Each row has a name. Each piece below is followed by the name of the row it came from, unless a question asks for something else. Each question is about the rows just above it. Places in a row count from 0.

[ 0.49 -0.43 -1.02  4.68 -2.24 -5.49 -1.78  0.57  3.84  3.05  2.62  3.70
  3.55 -1.03 -4.55  1.83  7.17  1.34  0.75 -3.67  2.32  1.46 -3.00 -4.97
  1.47 -2.21 -1.83 -0.28 -1.14  0.42  0.07  0.74 -0.55 -6.76 -3.71 -1.15
 -1.37  5.14 -0.96 -1.11 -3.43  2.46  2.21  0.28 -2.03 -1.07  0.03 -0.37
  0.88] = D
[-0.61  0.19  2.33 -5.36 -2.15  5.13 -0.73  1.67 -0.36  0.58  2.65 -5.46
 -3.73 -3.73  8.99 -2.80  3.19 -4.82  1.09  0.53 -3.83 -2.40  0.77  4.44
 -0.38  4.42  4.20  0.21  1.87 -5.27 -1.24 -1.38  1.83  6.24  2.65 -3.11
  3.99  0.69  0.76 -0.45 -2.03 -1.74  6.13 -0.18 -2.03 -1.26 -0.27 -5.47
 -2.55] = H
[ 0.69  1.83 -2.15 -2.80 -0.18  2.65  1.87  1.09  3.99 -2.03 -2.03 -3.83
  0.58 -1.38  0.76 -3.11  4.20 -1.26  0.19  5.13 -0.61 -1.74  6.24  3.20
 -0.38 -2.55  4.42  2.65 -5.27  4.44  8.99 -3.73 -0.27  1.67 -5.47 -3.73
 -0.73 -1.24 -4.82  2.33 -2.40  0.21 -5.46 -0.45  0.77 -0.36 -5.36  0.53
  6.13] = U
[-0.29  0.28  0.10 -2.67 -0.50  1.47  0.02  0.49 -0.45 -0.22  0.66 -3.01
 -1.87 -1.09  4.18 -1.35  0.70 -2.10  0.05  0.43 -2.10 -0.71  0.43  1.43
 -0.28  2.05  0.49  0.11  0.89 -2.78 -0.35 -0.65  0.46  1.81  1.37 -0.91
  0.44 -0.25  0.25 -0.09 -0.16 -1.01  1.80 -0.06 -2.03 -0.36  0.02 -1.56
 -1.13] = R
[-0.53 -3.17  4.49  4.68 -2.24  4.11 -1.78  0.57  0.58 -0.36  2.62  3.70
  3.55 -1.03 -4.55  1.83  7.17  1.34  0.75 -3.67  2.32  1.46 -3.00 -4.97
  1.47 -2.21 -1.83 -0.28 -1.14  0.42  0.07  0.74 -0.55  4.29 -3.71 -1.15
 -1.37  5.14 -0.96 -1.11 -3.43  2.46  2.21  0.28 -2.03 -1.07 -0.77 -0.37
  0.88] = A
Among the named rows, does one hold [-0.28  1.43] next to each other, in this order?
no
which: [ 0.49 -0.45]
R
Which row holds these entries in another order? [ 2.33 -0.45  0.77 -4.82  3.19  2.65  0.53  1.67 -1.38 -2.03 -5.27 -3.73
  2.65 -0.73 -2.80  1.09 -1.24  8.99  0.58  0.69  0.21 -0.36 -0.61  5.13
  6.13 -2.03  4.44 -2.55 -3.73  0.76 -3.83 -3.11 -0.27 -1.74 -5.46  1.87
 -0.18  4.42  0.19 -5.36  1.83 -2.40  4.20 -5.47  3.99 -0.38  6.24 -1.26
 -2.15]
H
The row with [-0.36  0.58] is
H
Changed R: [-0.29  0.28  0.10 -2.67 -0.50  1.47  0.03  0.49 -0.45 -0.22  0.66 -3.01
 -1.87 -1.09  4.18 -1.35  0.70 -2.10  0.05  0.43 -2.10 -0.71  0.43  1.43
 -0.28  2.05  0.49  0.11  0.89 -2.78 -0.35 -0.65  0.46  1.81  1.37 -0.91
  0.44 -0.25  0.25 -0.09 -0.16 -1.01  1.80 -0.06 -2.03 -0.36  0.02 -1.56
 -1.13]. Place and old value:
6, [0.02]

[ 1.93 -5.73 -3.45 -7.80 -0.69] -> Y
[-3.55 -1.06 -2.12 -1.99  0.78] -> P
[ 0.54  2.90  2.42  4.99 -0.64] -> L
[-3.55 -1.06  0.21  0.62  0.04] -> B
which: [2.42 4.99]
L
The row with [-7.80 -0.69] is
Y
Put [ 0.78 -1.99 -2.12 -1.06 -3.55] back in order: which row is it?
P

